Below is a small trained network, with its code and all its weights. Each question gives an input and a target symbol and asks what happens when units are switched off, that is, made to give their printed mean instead of their output.

import numpy as np


def w(rows, s, z=0):
    codes = np.array(rows[::2]) - 128.0
    scale = np.full(codes.shape[1], s)
    scale[-1] = z or s
    return codes * scale


def f(y):
    return np.maximum(y, 0)


def softmax(a):
    e = np.exp(a - a.max(-1, keepdims=True))
    return e / e.sum(-1, keepdims=True)


def log_softmax(a):
    a = a - a.max(-1, keepdims=True)
    return a - np.log(np.exp(a).sum(-1, keepdims=True))


def net(x, mask):
    ids = ['αβδηθλμξπστφψ'.index(c) for c in x.split()]
    T = len(ids)
    res = E[ids] + P[:T]
    r = res
    for j in range(3):
        rows = slice(2 * j, 2 * j + 2)
        q, k, v = (r @ M[0][rows].T for M in (Q, K, V))
        z = softmax(np.where(np.tri(T) > 0, q @ k.T / 2**0.5, -1e9)) @ v
        o = O[0][rows]
        res = res + np.where(mask[j], z, o[:, -1]) @ o[:, :-1]
    y = f(res @ A[0][:, :-1].T + A[0][:, -1])
    res = res + np.where(mask[3:7], y, B[0][:, -1]) @ B[0][:, :-1]
    return log_softmax(res[-1] @ U[:, :-1].T + U[:, -1])


Q, K, V, O, A, B = {}, {}, {}, {}, {}, {}
E = w([
[78,128,103,24,171,48,128,178,111],'α',
[98,124,90,140,237,216,74,206,167],'β',
[131,187,122,219,113,81,109,180,78],'δ',
[190,19,125,175,203,164,154,97,97],'η',
[131,198,163,115,196,142,15,98,76],'θ',
[163,69,254,142,73,23,117,104,78],'λ',
[163,153,194,127,171,148,187,205,152],'μ',
[235,42,202,22,143,186,97,142,206],'ξ',
[87,42,90,118,92,119,10,122,87],'π',
[106,89,181,122,63,85,111,215,206],'σ',
[113,125,155,157,165,104,111,85,203],'τ',
[226,179,109,103,106,126,176,86,89],'φ',
[124,121,77,165,98,152,183,127,208],'ψ',
],0.014)
P = w([
[121,80,199,129,125,173,162,160,48],'0',
[106,93,244,115,132,195,198,207,24],'1',
[117,81,252,117,135,187,204,198,14],'2',
[98,94,251,110,145,214,194,210,16],'3',
[154,73,212,124,154,184,136,181,59],'4',
[158,98,198,119,135,169,139,188,71],'5',
[176,103,174,128,134,156,119,145,86],'6',
[211,112,150,134,119,126,71,152,127],'7',
[188,111,158,112,110,130,79,108,128],'8',
[219,121,119,123,117,119,64,95,143],'9',
[246,121,106,138,99,87,43,67,167],'10',
[232,130,97,117,106,107,61,59,181],'11',
[230,106,78,128,100,85,43,32,178],'12',
[234,139,66,123,99,92,34,25,187],'13',
],0.0039)
Q[0] = w([
[116,86,79,212,222,59,173,223,192],'h1',
[128,160,170,97,94,154,120,92,122],'h1',
[123,85,122,84,103,115,118,107,61],'h2',
[224,107,117,91,156,69,61,100,3],'h2',
[143,10,144,93,153,109,119,188,209],'h3',
[118,68,106,189,124,89,115,188,169],'h3',
],0.067)
K[0] = w([
[172,152,138,255,118,138,147,146,208],'h1',
[141,130,144,74,134,126,128,125,124],'h1',
[163,64,116,110,103,124,109,139,83],'h2',
[174,161,72,70,178,40,95,148,57],'h2',
[69,92,91,57,185,73,123,109,213],'h3',
[111,116,111,161,163,61,137,176,159],'h3',
],0.057)
V[0] = w([
[197,120,87,130,150,83,76,163,182],'h1',
[137,131,189,69,34,216,82,60,61],'h1',
[66,84,173,142,104,170,148,121,68],'h2',
[251,139,119,187,90,138,41,121,39],'h2',
[123,97,132,186,97,163,88,118,186],'h3',
[169,139,68,128,112,61,110,135,157],'h3',
],0.011)
O[0] = w([
[184,141,105,193,122,143,77,122,178,229],'h1',
[131,101,73,3,172,53,137,82,149,23],'h1',
[147,116,87,168,93,129,65,89,150,166],'h2',
[19,166,169,103,33,226,174,21,39,63],'h2',
[5,61,122,96,132,147,192,94,125,8],'h3',
[105,134,167,91,114,152,136,145,76,132],'h3',
],0.005,0.0015)
A[0] = w([
[111,158,99,150,108,162,248,137,200,3],'n1',
[51,106,74,160,122,113,151,164,189,21],'n2',
[153,119,49,94,69,137,130,154,78,80],'n3',
[29,122,146,165,176,71,161,101,159,63],'n4',
],0.018,0.0039)
B[0] = w([
[252,96,107,104,95,133,31,185,9,204],'n1',
[49,175,92,88,66,175,200,79,146,253],'n2',
[97,101,67,162,198,55,195,162,178,235],'n3',
[193,144,123,165,130,96,53,98,158,219],'n4',
],0.012,0.0047)
U = w([
[144,107,189,120,182,125,112,231,111,253],'α',
[56,191,129,235,79,108,142,144,51,116],'β',
[144,29,142,192,169,226,168,58,85,103],'δ',
[131,80,207,96,46,34,134,80,91,53],'η',
[158,50,169,1,147,172,139,96,185,69],'θ',
[84,111,173,93,25,104,171,182,189,136],'λ',
[169,176,109,97,146,114,232,81,115,123],'μ',
[78,152,70,109,195,252,121,156,164,99],'ξ',
[40,42,85,121,135,99,69,131,109,97],'π',
[97,151,140,45,139,90,95,172,131,69],'σ',
[87,209,135,53,198,145,53,84,66,121],'τ',
[143,106,70,103,77,153,117,124,106,61],'φ',
[182,148,107,190,126,126,79,85,215,177],'ψ',
],0.0085,0.0053)

Each question gives the input, a string of symbols that net reads in full, and the target symbol t.
The units are the heads (2 rows each of Q, K, V and O) and the neurons (one row each of A and B). Each row of codes is followed by its name. A weight is (code - 128) times the scale printed after its matrix; where a second scale follows, it is the last column's (O, A, B and U).
mask holds one flag per unit, heads first, then neurons. A switched-off unit (its flag False) gives its mean, the last column of its rows in O or B, instead of its output. The means were averaged over made-up inputs and are rounded, as every weight is.
A unit's drop is (log p(t) with every unit on - log p(t) with that unit switched off) / (log p(t) with every unit on - log p(t) with every unit switched off).
The circuit of an input: a set's keep is (log p(t) with only the set's units on - log p(t) with every unit switched off) / (log p(t) with every unit on - log p(t) with every unit switched off). Starting from all 7 units, units are removed one at a time, each time the one whose removal leaves the highest keep (on an exact tie, the one counted first), for as long as the keep stays at least 0.8.
circuit, biggest first: the units of the circuit, biggest drop first
top k neurons: the k neurons with the biggest drops, biggest first
which heads matter: for each layer, one digit per head in row order, 1 if its drop is at least 0.15 and else 0, layers parted by /
drop of u: that unit's drop, to one decimal
input ψ η τ α τ π φ σ φ β μ σ π, target ψ: which heads matter => 011
input σ ψ α δ τ λ π, target α: circuit, biggest first => h2, n2, h3
input θ τ θ σ α τ θ λ σ, target ψ: which heads matter => 011
input π η τ τ τ η α β θ, target α: circuit, biggest first => h2, n2
input θ σ τ λ τ α λ δ, target α: which heads matter => 010
input α π π π τ μ φ η η, target ψ: circuit, biggest first => h2
input τ λ τ μ τ φ α τ λ ξ π τ π, target ψ: which heads matter => 111
input ψ ψ θ φ δ α π ψ η ξ, target α: which heads matter => 010
input ψ α φ λ σ, target α: circuit, biggest first => h3, n2
input μ φ ψ τ, target ψ: circuit, biggest first => n4, h3
input δ π ξ β η π α ξ λ τ φ τ τ λ, target ψ: circuit, biggest first => h2, h3
input τ ψ μ θ τ μ τ φ φ ψ λ π μ, target α: top 3 neurons => n2, n1, n4
input τ τ ψ φ τ α π, target α: drop of n4 => 0.1
input θ δ φ ψ τ φ α σ, target α: drop of h3 => 2.2
input φ φ π π θ α σ μ δ η, target α: drop of h3 => 0.1
input α φ τ θ φ, target ψ: top neuron => n1
